Below is a small trained network, with its code and all its weights. Each question gives an input and a target symbol and asks what happens when units are switched off, that is, made to give their printed mean instead of their output.

import numpy as np


def w(rows, s, z=0):
    codes = np.array(rows[::2]) - 128.0
    scale = np.full(codes.shape[1], s)
    scale[-1] = z or s
    return codes * scale


def f(y):
    return np.maximum(y, 0)


def softmax(a):
    e = np.exp(a - a.max(-1, keepdims=True))
    return e / e.sum(-1, keepdims=True)


def log_softmax(a):
    a = a - a.max(-1, keepdims=True)
    return a - np.log(np.exp(a).sum(-1, keepdims=True))


def net(x, mask):
    ids = ['ΦΨζηλξτ'.index(c) for c in x.split()]
    T = len(ids)
    res = E[ids] + P[:T]
    u = 0
    for l in range(2):
        r = res
        for j in range(2):
            rows = slice(4 * j, 4 * j + 4)
            q, k, v = (r @ M[l][rows].T for M in (Q, K, V))
            z = softmax(np.where(np.tri(T) > 0, q @ k.T / 4**0.5, -1e9)) @ v
            o = O[l][rows]
            res = res + np.where(mask[u + j], z, o[:, -1]) @ o[:, :-1]
        u += 2
        y = f(res @ A[l][:, :-1].T + A[l][:, -1])
        res = res + np.where(mask[u : u + 4], y, B[l][:, -1]) @ B[l][:, :-1]
        u += 4
    return log_softmax(res[-1] @ U[:, :-1].T + U[:, -1])


Q, K, V, O, A, B = {}, {}, {}, {}, {}, {}
E = w([
[97,129,182,74,131,126,122,115,145,119],'Φ',
[154,86,88,123,158,157,198,220,74,106],'Ψ',
[163,152,119,250,74,130,79,185,146,158],'ζ',
[102,147,91,78,122,133,232,45,108,106],'η',
[131,183,164,129,46,203,148,110,32,119],'λ',
[156,68,150,171,173,89,173,47,179,78],'ξ',
[92,146,108,154,155,210,147,172,179,83],'τ',
],0.02)
P = w([
[125,84,41,99,196,228,151,164,204,148],'0',
[53,141,198,205,65,104,174,160,72,233],'1',
[2,195,162,83,94,129,105,232,116,114],'2',
[152,98,162,129,166,106,149,123,125,155],'3',
[144,100,187,122,95,104,97,140,135,106],'4',
[170,102,143,105,128,137,103,158,169,80],'5',
[200,119,143,119,132,150,100,169,176,66],'6',
[203,115,147,109,141,142,105,152,197,54],'7',
[223,118,145,123,136,139,96,162,214,83],'8',
],0.0076)
Q[0] = w([
[105,161,63,178,101,51,125,86,115,145],'L0H1',
[108,98,151,113,146,92,97,115,135,136],'L0H1',
[101,130,133,99,156,117,177,134,119,84],'L0H1',
[148,133,162,154,106,97,91,155,209,103],'L0H1',
[181,148,176,109,168,69,157,127,118,49],'L0H2',
[112,105,127,194,47,195,121,79,108,118],'L0H2',
[166,132,68,128,107,88,161,126,95,122],'L0H2',
[43,154,108,156,186,190,116,119,105,254],'L0H2',
],0.0084)
K[0] = w([
[83,151,193,146,113,57,193,171,74,173],'L0H1',
[167,159,118,126,112,109,123,82,129,68],'L0H1',
[87,89,121,126,115,170,179,136,94,143],'L0H1',
[164,145,74,159,108,160,110,101,161,92],'L0H1',
[170,160,106,115,121,159,119,71,145,2],'L0H2',
[95,82,131,120,172,83,140,126,173,165],'L0H2',
[66,137,160,148,75,114,107,108,229,190],'L0H2',
[90,163,124,144,109,111,137,167,112,195],'L0H2',
],0.0084)
V[0] = w([
[150,74,131,170,99,109,125,71,173,138],'L0H1',
[109,116,108,146,182,140,129,97,239,148],'L0H1',
[158,68,28,1,133,167,76,87,138,136],'L0H1',
[137,209,131,97,178,117,91,141,119,146],'L0H1',
[176,95,134,150,135,137,107,120,127,122],'L0H2',
[112,159,56,188,125,128,210,174,103,100],'L0H2',
[61,141,139,161,132,149,160,33,165,86],'L0H2',
[126,108,107,66,192,76,83,164,196,192],'L0H2',
],0.0086)
O[0] = w([
[58,142,63,101,173,119,78,188,69,108,3],'L0H1',
[85,120,110,124,105,206,161,244,85,18,185],'L0H1',
[42,184,200,167,108,62,189,211,231,218,125],'L0H1',
[4,96,142,196,42,233,125,161,89,210,26],'L0H1',
[204,130,117,157,180,119,79,187,138,171,88],'L0H2',
[238,85,75,146,74,31,188,110,152,37,238],'L0H2',
[67,253,139,86,112,101,90,69,197,84,217],'L0H2',
[64,99,6,100,191,112,169,240,139,111,7],'L0H2',
],0.0063,0.0027)
A[0] = w([
[148,121,225,137,165,159,124,126,59,175,232],'L0N1',
[80,153,100,161,78,89,233,159,182,75,65],'L0N2',
[76,137,133,124,47,101,238,133,137,116,88],'L0N3',
[36,104,198,28,241,95,254,85,129,109,247],'L0N4',
],0.0059,0.0014)
B[0] = w([
[123,141,102,24,125,254,10,253,234,64,175],'L0N1',
[140,177,183,166,170,42,139,103,71,117,194],'L0N2',
[183,207,2,66,144,191,187,187,228,153,187],'L0N3',
[64,158,78,138,75,97,57,205,163,147,255],'L0N4',
],0.0075,0.0089)
Q[1] = w([
[166,148,142,91,186,110,36,89,221,210],'L1H1',
[129,160,81,148,148,81,160,119,105,100],'L1H1',
[27,46,100,188,43,135,162,124,151,233],'L1H1',
[127,124,122,1,184,111,130,175,172,99],'L1H1',
[164,163,135,135,97,106,115,124,168,84],'L1H2',
[186,181,71,113,90,154,91,145,132,91],'L1H2',
[137,119,212,66,131,130,163,81,62,239],'L1H2',
[133,140,195,111,199,82,127,137,46,172],'L1H2',
],0.0065)
K[1] = w([
[104,133,76,185,180,154,108,138,90,107],'L1H1',
[107,107,85,127,166,82,119,153,77,133],'L1H1',
[126,97,85,143,67,117,112,42,36,23],'L1H1',
[163,173,103,106,106,197,125,131,190,150],'L1H1',
[101,138,82,204,165,182,82,152,255,65],'L1H2',
[144,113,124,73,121,194,181,194,204,79],'L1H2',
[128,223,175,39,148,112,124,67,18,142],'L1H2',
[121,101,128,100,45,168,169,132,77,132],'L1H2',
],0.0068)
V[1] = w([
[90,108,52,153,114,154,137,174,20,35],'L1H1',
[103,178,107,174,153,128,11,74,116,134],'L1H1',
[85,135,89,164,171,172,190,152,188,88],'L1H1',
[71,66,76,24,154,181,109,36,118,138],'L1H1',
[2,104,189,103,183,99,107,163,165,105],'L1H2',
[168,57,205,12,114,55,147,166,124,39],'L1H2',
[151,165,50,143,120,28,129,89,29,145],'L1H2',
[101,102,28,55,75,161,43,146,160,213],'L1H2',
],0.0062)
O[1] = w([
[180,127,135,50,79,185,122,155,145,3,95],'L1H1',
[190,198,121,162,157,98,133,124,107,76,44],'L1H1',
[105,71,202,118,139,129,122,115,84,131,255],'L1H1',
[144,105,152,109,69,121,141,100,243,76,14],'L1H1',
[150,127,121,94,76,93,142,182,77,89,196],'L1H2',
[128,116,130,176,86,97,52,162,122,236,151],'L1H2',
[162,167,171,72,163,187,37,121,148,69,43],'L1H2',
[182,83,124,84,184,137,132,126,112,185,170],'L1H2',
],0.0079,0.0092)
A[1] = w([
[63,82,63,149,209,3,92,92,119,69,123],'L1N1',
[73,105,219,159,125,162,187,164,150,197,25],'L1N2',
[88,45,152,127,83,114,165,76,52,98,150],'L1N3',
[195,104,42,159,133,132,148,107,223,119,246],'L1N4',
],0.0055,0.0013)
B[1] = w([
[113,159,207,24,128,119,120,129,96,158,178],'L1N1',
[56,104,163,217,93,167,1,176,183,185,254],'L1N2',
[92,161,127,147,148,127,124,141,229,112,197],'L1N3',
[184,150,174,161,105,135,177,97,89,171,167],'L1N4',
],0.0098,0.007)
U = w([
[134,50,165,70,132,105,189,175,101,179,222],'Φ',
[88,129,82,85,157,129,38,166,191,152,216],'Ψ',
[165,145,192,46,129,239,134,122,176,153,6],'ζ',
[80,164,193,88,254,105,103,106,71,148,9],'η',
[117,196,79,124,123,52,138,92,153,177,189],'λ',
[159,141,58,114,139,76,36,146,72,105,91],'ξ',
[16,104,163,193,115,138,185,93,127,52,102],'τ',
],0.0051,0.0018)

Each question gives the input, a string of symbols that net reads in full, and the target symbol t.
The units are the heads (4 rows each of Q, K, V and O) and the neurons (one row each of A and B). Each row of codes is followed by its name. A weight is (code - 128) times the scale printed after its matrix; where a second scale follows, it is the last column's (O, A, B and U).
mask holds one flag per unit, layer by layer, with each layer's heads first. A switched-off unit (its flag False) gives its mean, the last column of its rows in O or B, instead of its output. The means were averaged over made-up inputs and are rounded, as every weight is.
A unit's drop is (log p(t) with every unit on - log p(t) with that unit switched off) / (log p(t) with every unit on - log p(t) with every unit switched off).
The circuit of an input: a set's keep is (log p(t) with only the set's units on - log p(t) with every unit switched off) / (log p(t) with every unit on - log p(t) with every unit switched off). Starting from all 12 units, units are removed one at a time, each time the one whose removal leaves the highest keep (on an exact tie, the one counted first), for as long as the keep stays at least 0.8.
units of the circuit, in order: the units of the circuit, biggest drop first
most important unit: the unit with the biggest drop
top k neurons: the k neurons with the biggest drops, biggest first
k most important neurons of layer l: the k neurons of layer l with the biggest drops, biggest first
heads that matter: for each layer, one digit per head in row order, 1 if its drop is at least 0.15 and else 0, layers parted by /
input ζ ξ Ψ, target ζ: units of the circuit, in order	L0H1; L1H2; L1H1
input ζ Φ Ψ τ Φ Φ, target ζ: units of the circuit, in order	L0H1; L1H1; L1H2
input ζ Ψ Ψ, target ζ: units of the circuit, in order	L1H2; L0H1; L1H1
input λ λ η λ Ψ Ψ Φ Φ Φ, target λ: units of the circuit, in order	L1H1; L0H1; L0H2
input η η Φ Ψ Φ, target η: top 4 neurons	L0N2; L0N3; L0N4; L0N1
input λ Ψ Ψ Ψ Φ τ, target λ: units of the circuit, in order	L1H1; L0H1; L0H2; L1H2
input λ Ψ Φ Φ λ ζ Ψ, target λ: units of the circuit, in order	L1H1; L0H1
input λ Φ λ τ λ Φ, target λ: heads that matter	11 / 11
input ξ Ψ λ ξ ξ λ λ Ψ Ψ, target ξ: units of the circuit, in order	L0H1; L1H2; L1H1; L0N3
input ζ Ψ ξ ξ, target ζ: units of the circuit, in order	L0H1; L1H1; L1H2
input ζ Φ ξ Ψ Φ ζ η η, target ζ: units of the circuit, in order	L0H1; L1H2; L1H1
input ζ Ψ λ, target ζ: most important unit	L1H2
input Φ τ λ, target Φ: units of the circuit, in order	L1H2; L0H2; L0H1
input η Φ τ Φ τ Ψ, target η: top 3 neurons	L0N2; L0N4; L0N3
input Ψ Φ λ Φ ζ Φ λ, target Ψ: units of the circuit, in order	L0H2; L1H2; L0N1
input Ψ λ ξ Φ ξ Φ Ψ, target Ψ: units of the circuit, in order	L0H2; L1H2
input ξ λ Ψ ξ τ η, target ξ: top 3 neurons	L0N4; L0N2; L0N3
input ξ λ ζ Ψ ξ ζ λ, target ξ: top 2 neurons	L0N2; L0N3
input Φ Φ ξ η ζ Φ Ψ λ λ, target Φ: units of the circuit, in order	L1H2; L0H1; L0H2
input Φ Φ Φ Φ ζ Φ Ψ ξ ξ, target η: most important unit	L1N1
input Φ Ψ Ψ ξ Φ Φ Φ Φ ζ, target Φ: units of the circuit, in order	L1H2; L0N4; L0H2; L0H1
input τ λ Ψ τ τ Φ ξ, target τ: heads that matter	10 / 11
input τ Φ Ψ, target τ: top 2 neurons	L0N2; L0N1
input ξ Φ Φ τ, target ξ: most important unit	L0H1
input τ Ψ Ψ Ψ ζ Ψ, target τ: 2 most important neurons of layer 1	L1N3; L1N1
input λ Φ Φ τ Φ λ Ψ Φ τ, target λ: heads that matter	11 / 10
input ξ Ψ τ Ψ, target ξ: 2 most important neurons of layer 0	L0N2; L0N4
